Rows lie near named flat spaces through zero. A row that begins with a name and a colon came from that space; any other row is followed by the name of its block's space that it lies nearest.
ll-bq: [-33  13   5  13 -15  19  -2 -26 -19   2   2 -13  15   6 -12  26  10 -15
   2  18  16   8 -17   9  -5 -10  -9  11   0   7]
[-13   5   2   2  -8   6  -2  -8  -6   1   2  -5   3   1  -3  12   0  -5
   1   7   4   4  -4   0  -3  -3  -3   3   1   0]
ll-bq
bz-bg: [ -1 -13 -16   3  15  -7  -3  16  15 -10  -1  10   8  18   1   1  -7   2
  11   7 -12   0  14   6  -4  -6   3   9   6  -8]
mm-gq: [ -7   6   5   8   7   1   8 -13  11   2  11 -18  16   6  -2   5  14 -21
  10  -9   4  13 -10  11   1 -10  -5  -3 -20  -5]
bz-bg: [  1  13  -8   6  -1 -17 -12  -9 -27   1 -18 -11  30   2   4  -7 -23  -3
 -12 -22  24  19   3  -8   6   4  10   8  27  -5]
cc-gm: [ -3  10  12  -4  10   2  11   4  -5  -6 -16   5 -15   2 -11  12  21 -15
   4   3   3  -3   9   4   6  -6  -4   3   4   4]
nm-cr: [ -1  22  -5  -2 -14   5  -3  13 -12  -3  -8 -17  12   5   3   1   3   7
  18 -10   5 -11  10   9 -10  -5   9   5  13  -1]
pj-tm: [ 7 12 -1 -6  3 -4 -4  2  5 -3  2  5  5  5 -8 -4  7 -6  0 -7  9 15 22 -5
  4  9  4  4  0 -2]
[ -3   1   0   3   1   3   2  -3   1  -3   5  -7   6   1   0   2   4 -10
   6  -5   3   5  -5   5   1  -3  -5  -1 -13  -5]
mm-gq
[  3 -17   4  16   2   5  10   3 -16   5  -9  -1   3  -5  12   6 -11  -6
   5  11 -10 -16 -27   6   6 -11   0 -11   4  -6]
pj-tm
[  3  -9 -14   6  20  16 -17   0   9  11 -12  11  41  19   6  -6 -12  14
  -5  -6 -15  13  26  10   1  -4  -7  -2   3  -7]
bz-bg
cc-gm: [ -3 -11  -7  -8  -2   6   4  20   0  -7 -19  -2  -9  -5   8 -13   9  13
   5  16   6  11  12  13  13   2  -9   6 -12 -18]
[  0   8   3   2  -6  12  -9 -11  10  -4  13   8   1 -11   0   2   1 -30
  10   3  18  31   4 -19  19   8  17 -15 -29  14]
mm-gq
[ -9  11   8  19   9  12  -7  -7  10   7   4 -24  12   4  18   6  12 -10
  17 -12  12  -3 -13  11 -14 -13  -4   7 -26 -24]
mm-gq
[ -6  -3   4  -4   1   2   0   0   0   6   2  -9  -7  -6   2  -1  -6  12
   2   6  -7 -13 -17   3  -7  -8  -8   0  -4   4]
pj-tm
[ -6  -4  -7   3   3  -8  10   2  -5   5   0 -14   4   6  -9   4   5   4
  -4  -9 -12  -5  -9  16  -6 -10 -18   3  11 -11]
mm-gq
[ 3  3 -3  3 -3  8 -2 -9  4  6 -1  4  7  3  0  1 -5  0 -1 -3 -4  2  5  5
  4 -6 -6 -6  1 -1]
bz-bg
[ -3   6   6  17  22  20  17  19  -7  -7 -11   3 -12 -19  -7 -18  -5  -2
  -4   9  -3   3  -8  -4   9   5   1  12  -8 -14]
cc-gm
[-12   5   5   0  21  21  18  21  -6 -16 -26   0 -25 -19  -3  -9   9  -5
   8  21  -5   6  10  -1  29   0  -1  21 -16 -26]
cc-gm
[  1  -1  -4   3  -3  -2  -2   0   2   4   8   0  12   0  -3  -3  -7   1
  -4  -5   0  -2  -6   1 -10   5   0  -3   5   5]
cc-gm
[  6 -16   1  20  -3   5  12   2 -19  -5 -11   5   3  -4  13   5  -6 -13
   1  11 -12 -14 -18   3  10  -8   9 -12   6  -3]
pj-tm
ll-bq: [-24  11   4  12 -13  15  -4 -21 -15   1   3 -11   9   3  -9  18   8 -12
   3  14  12   5  -8   6  -3  -9  -8  11  -2   6]
[ -2  -2   3  24  18  15  23  23 -18   2   1  20   7 -11  -9 -28 -12   9
 -13   1  12  -3 -23   5 -16  17   1  11  10  -6]
cc-gm
[-10   0 -10 -10  -1  -6   3 -10   0   3  10   0 -22   7 -12  -9   2  -6
  -6  -1  -3 -14 -13   3  -7  -7  -5   3  -7   7]
bz-bg
[ 4 13 -8 -1  3  3 15  0 -8 -3  7 11  3  4 -4  3 11 -7  2 -6  2  4 -2  4
 -7 -4 -4  4 14  5]
cc-gm
pj-tm: [  7  -1   5  -2   4   4   0   3   1   4  -7  -6   4   3  -2   2   0  -3
   0  -1  -2  -1 -13   3   4  -3  -7   6   3 -10]
[ -3   0  -4  -2  -4   2   2  -1  -9 -12  -4   1   0  -1  -1  -6   5   4
  -4  -3   6 -19   5  -9   0  11  -6   3  -2  -1]
mm-gq
[-10  -6  -8  -7   4 -15   8   5  -8 -12   4  -4 -16  -2  -6  -7   2  -4
   7   5   1  -8  -9  -5  -6   3   7   6  -1   0]
bz-bg
[ -1   0  -6  -1  -1   1   1  -7   5   1   2   3  -9   8  -9  -2  -4   0
   0   2  -2  -4  -2   5  -3 -10  -2  -1   1   1]
bz-bg
[ 5  6 21  1  2  2 -8  2 13  8 -4  4 -9  3 18 -7 -5  2 11  8 12  6  8 -7
  2 -4 20  2 -2 11]
mm-gq
[ 24  -9  -2  -9  12 -17   6  22  13  -1  -2  14 -12  -2   8 -22  -8  11
  -4 -14 -14  -8  15  -1   3   7   4  -8   0  -3]
ll-bq
[ 10   6   0  11  -7  22  -7 -11  20  18   5  12  16  12   3   5  -7   8
  -5  -2 -12   6  12  14   7 -17 -21 -13   1  -2]
bz-bg
[ 1  7 12  3  2  4 -4 -3 17  6  3  4 -3  0 11  0 -3 -6  8  8  9 16  3  1
  5 -6 16 -2 -7  5]
mm-gq
[  4  -9   9  -4  -2  10  10   9  15  -3  14   3 -21  -4   1   7  17   1
   8  16 -13 -14  -4   3  -6  -3  -1  -1 -18   6]
bz-bg
[-1  8 -2 -9 -1 -3 -8  1 10 -1  9 -2 -1  1 -7 -6  4  5 -2 -6  7  8 11 -3
 -5  5 -1  7 -3  2]
pj-tm
[-22   9   3   8  -9  14  -1 -20 -14   3   4 -13  11   5 -10  20   6 -10
   3  13  15  10 -12   4  -3  -5  -5   6   1   4]
ll-bq
[  2  -7   8  -1   5  12  -2   4   9   8   3   3   3  -2   5   1  10   6
   1   5  -9  -4   5   5  -4   1  -4  -3 -11   4]
bz-bg
[ -3 -19  14  -7  19  -6   6 -12  16  11 -14  16 -15   8  -1   3   2   3
 -19  -2  -3   7 -14 -18   8 -22  13   1   7  11]
nm-cr
[-13   6 -18  -5  -4 -21   3  -9 -14  -9   3  -8 -24   5 -15 -15  -9 -12
  -3  -9   9  -8 -21   1  -4  -4   4   7   8  -3]
bz-bg

Each name stands for a flat space through zero: a line, a plane or more. A row that begins with a name and a colon came from that space; any other row is followed by the name of the space it lies nearest, among the names in its block.
tj_fq: [ 10  -1   5   1  -3   5  -1   7  21  10 -19  -2   3  20  -9  -5 -16 -18
  13 -20  -4  10   9 -25   3 -25  -5   9  -5   4]
hr_zf: [-15 -12   9 -20  14  12  14  12   1   5   1  -2 -17 -19   1  -7 -14  -2
  -3  -6  -3  -7  -2   8 -13   7   7  13 -17 -12]
tc_pn: [ 17 -19  -6   6  -5   3   4  -2   0 -18 -16   4  -3  -3  -8   3   6  -8
  -3   5  15   2   0  -7   2  17  -3  -4  -4   2]
nt_cz: [ -3  -7   5  -5  -7  25   4  -8 -10  12   1  -7  17   6 -30  -2  -6   6
   7   6  14  -1 -20 -16   4   7 -10 -23  10  10]
ct_cg: [  5  12   1  -3   1 -12  -8 -11   7  17 -12  15  -8   3   7   7  16   0
  14  13  -7   7 -13 -17   2   7   5   5  -6  11]
hs_nf: [ 15 -22  11 -12 -17  12   1  -4   7  -4  -4   1 -11  -4  -4  18   7  17
  -4   5  -7  12  21  -5 -10   4  29  -4  -6  10]
tc_pn: [ -9   6 -14 -28  -3  -9   9 -10   1   8  12  -5  -3  15   7   2  -1 -20
  -7   8 -22  -3   3   0  -1  -4   6   4   7  -1]
mh_dh: [ -6  -6  -7  -6   1  15   0   1   5   0  -1 -13   3 -10 -11  -7  -2 -11
  -4  -8   5  -1  10   7   8   5   7 -12  -6  -3]
[-10   5  -7  -3 -18   2  -4  -3  14  -9  12  -5  -2   9 -12   3 -11   8
 -19 -14  -8   7  -8  -9   1   6  -2   4   5  -8]
hs_nf
cj_zq: [ -2  -1  -4  16   3  -7   3  -3   0  -2  -4 -12  -2  -8  -2  -7  -1   5
   2  11   5   5   2   8 -16 -19  -7 -15   7  10]
cj_zq: [  4  15   2  13  -1  11  -9  15  13 -10 -13  12  -3  -8  -3   8  -3 -24
  11   5  24   8   3  11  10 -14   1  -8   6   5]
hg_qt: [ 23  -8  27   5 -21  11  10   3  -4   1 -22 -11   8   0 -17 -20 -14 -11
  21   7  14   0 -21   0 -10  28  -7 -19 -27  23]
lt_lj: [ 14  17  -3  -3  -9   1   6   1   1  -7  -3  -8  -4   3   8   1  -3 -11
   3   5  -3  -2   0   8  -4   8  -9   1  -1   6]
tj_fq: [-15  21  -5   9 -13  -4   0   1 -27 -20  -9   1   1  15  -8  14  -8  11
  -4  16   0   6 -12  14 -15   0  -1   0  10 -27]
[-15   5  -4   8   4  13  16   2  17 -13   6  15  -5 -11  -1   5  15  -9
  -2   2   8  -5  -8  19  -5  -1  -7   6  13  -4]
nt_cz
[ 10 -18   5  10   5   9  -1   0   7  -7 -10   7  -1  -9  -3   3   3   3
   5  -3   9  -2   6  -1  -3   7  -6   0   1   1]
tc_pn
[ 15   4  17  14  -1 -25   5   6 -12  -2   1  28 -12  16   6  20   1  11
  14  14  -1  -2 -17  -3 -16   2  -2  19  10   9]
mh_dh
[-3  0 -4  2  7 -5 -5  3  2 -2 14  0 -5  2  2  5  3  9 -7 -7 -2  0 17 -2
  2 -3  7  9  5 -9]
hg_qt
[  7 -12   6 -22  -9   0  -6  -9   5  -5  -1  -8 -19 -13  -3   7  11  18
   1   7   3  -5   3  11   7  11  11   2  -5 -14]
hs_nf
[ -1  -5 -14   2 -17   3   4 -11 -16  -7  -1   3   6   2   2 -14  -6  -1
  -5   1   5 -11   4  -7  -6  -2  10  -1  11   4]
tj_fq
[ -8   7   2   1   3  -1   1  14  12   8   5  13  -7   3   2  12   2   4
 -12  10   0  -1  -3   2   0  -9   9   0   3   0]
mh_dh
hg_qt: [  2 -13  -1   3  -3  19   4   9   7   5  -6   0   4   9   5 -16   1  -3
   6  -2   5  13   1  -3  -7  10  -5 -13 -14   2]
[  6 -18   4  -4  15  -5  -8   7  -5  16  -8  20   6  -8 -15   0 -20   3
   5  -5   6 -13  -9 -13   2  -6  12   5 -28  12]
mh_dh
[ 12   8   2   1  -7  -1 -12  -4  -3  -1   0  -4   2  14   6   0  -6  13
  -1   1  -1   0   3   0  -3   9   5  -1   1   2]
nt_cz
[ -5 -15   2   5   0  11   7   8   7   0   2   2 -17 -10  -5  12  -5  13
 -14   6   5   5   7   3  -6  11  15 -23  16 -10]
tj_fq
lt_lj: [ -9 -40 -47  22   4 -22  16 -42  14   3  -4  13 -14 -10  -3  48   6 -28
   2  -5   3  14  18   1  14  16  -2  12  21  -2]
[-11  -3  -1   4  -4  11  10   9   4   3  -3  -2   2   2   0   2   0   1
   7  -1  -3  10   6   5  -2   7   3  -5   0   1]
hg_qt
[ -6   4  17   3  14  -8 -12  12  -7  -4   1  -4   6   0   1 -18  -4  11
  -4   7   6 -11  -9 -10   0  -8   2   5   0  -4]
lt_lj
hr_zf: [ -2   5  16  -2  -6  12 -25   4   1   5 -15   6  -2  -9 -18 -25   1   2
   5  17 -34  -3  -7   9 -12  -9   5  -2  -2 -21]
[  3 -10 -16 -23   3  -5  20  -8  14   5   3  14  -7  -1   9   6   5 -16
 -13  10 -14  14   6  -5  14   7   5  17  -3   5]
tc_pn
ct_cg: [  2   1   1   1  -5   4   5   8   2   0   7   0   7   5   7 -10  -4  -5
   2  -9   1   1   9   1  -2   6   4  -4   1   3]
[ -5   1   0 -10  12   6  15 -15   8   2 -15  10  -9  -6   9   7  -3   7
   7   4   6 -23   9 -20 -21   6   0   8  -9  -6]
lt_lj
[ -7   0   1  -7  11   6  -2   6   0  -4   5  -7  -1  -5  -4   7   0   0
  -8 -12   9  -2  -3  12  -3   5   5   7   1  -4]
hr_zf
[-11  -4  -8   3   5   0  -1  -2  16  17  -7 -14  12  10  -5   8   0  -8
   6 -16   0  -8  -6  -5  -3   2  -3   2   5  -3]
nt_cz
[ 20 -18  -2   6  -6   9   3  -1  13 -14 -10  15 -18  -8  -7   6   4  -6
  -2   2  13  -2  13   7   4  15 -11   1  -2  -4]
tc_pn
[ 10  -5  12  12  -5   9  -4   0  10  -9 -12   9  -1 -12  -6   0   2   0
   0  -8  14   9   7  -2   2  16  -7  -8  -6  11]
tc_pn
[ 13  -2   8   1  -6   3  -3   8  -2   8  -8 -10   3   6  -8   1 -17   9
  -3  17  -9  -2  12  -4  10   8   2  -1  -2  12]
nt_cz
[ -2  13  -5   4 -13 -20 -10 -16  -1   2  -3   8   8  -6  -1  21  -8   8
  -4  -3  -6 -19  14   1   3 -10   9  15  21  -4]
hg_qt
[-14   5  -3  -2  -5 -11   1   1  -5   4   4 -15   5 -11  -1 -10 -11   7
  10   8   1   6   4   1   7   0  -7  -7  13   2]
cj_zq
[ 13   9 -16   6  -3   9   4 -10   1  -2  -5  -1  -3   2   1  -1   8  -9
   5   6  -9  -2   4  -2  -6   4  -5  -5  -9   3]
lt_lj
[  3 -12   1   3   4 -18 -14  -9   4   1  -9  -1  -5   3  -1   8  -3  14
   5   1 -10   2 -10  -4  10  -7  -6   9  -3   4]
ct_cg
[ -6  -4  -8  -6   0   1   4  -3   2  13   8   5  -9  -4 -14   4   2   6
   4   0  10   3   8  -9   9  -7  -4   4   0 -14]
lt_lj
[  5   2  -2   9  -1 -13  -2 -11  -4  -3  -3   3   3   5   1   3   7   1
   0  -7   5   4  -1  -9   8   0  -4  -1   3  10]
hr_zf
[-10  -4  -1  -4   6  -9   2   3   6  16   0  -8   2  -6   9  -7  -5 -10
   1 -13   8  -2 -20 -12 -14  -6  -4  -5  -3   0]
nt_cz
[ -7   1  -3  -3 -18  14  -3 -24 -12  -5  -3 -17  13  -5  14 -11  -5 -16
  10 -10  -2  -5  10   7   1   3 -16   0   8   7]
mh_dh
[ 13 -16 -10  -5   3   9  13  -7  16  -1  -1   7  -1  -1   5   0   9 -10
  -6   7   5   1   4   1  14  15  -1  -1  -5   0]
tc_pn
[  3 -10  18  -6  -8  -4 -10  -6   0  15  -2  18  12   4  16  -1   0   4
  12   4   1  -2  -4  -2  -3   6   2  12  -1  14]
mh_dh
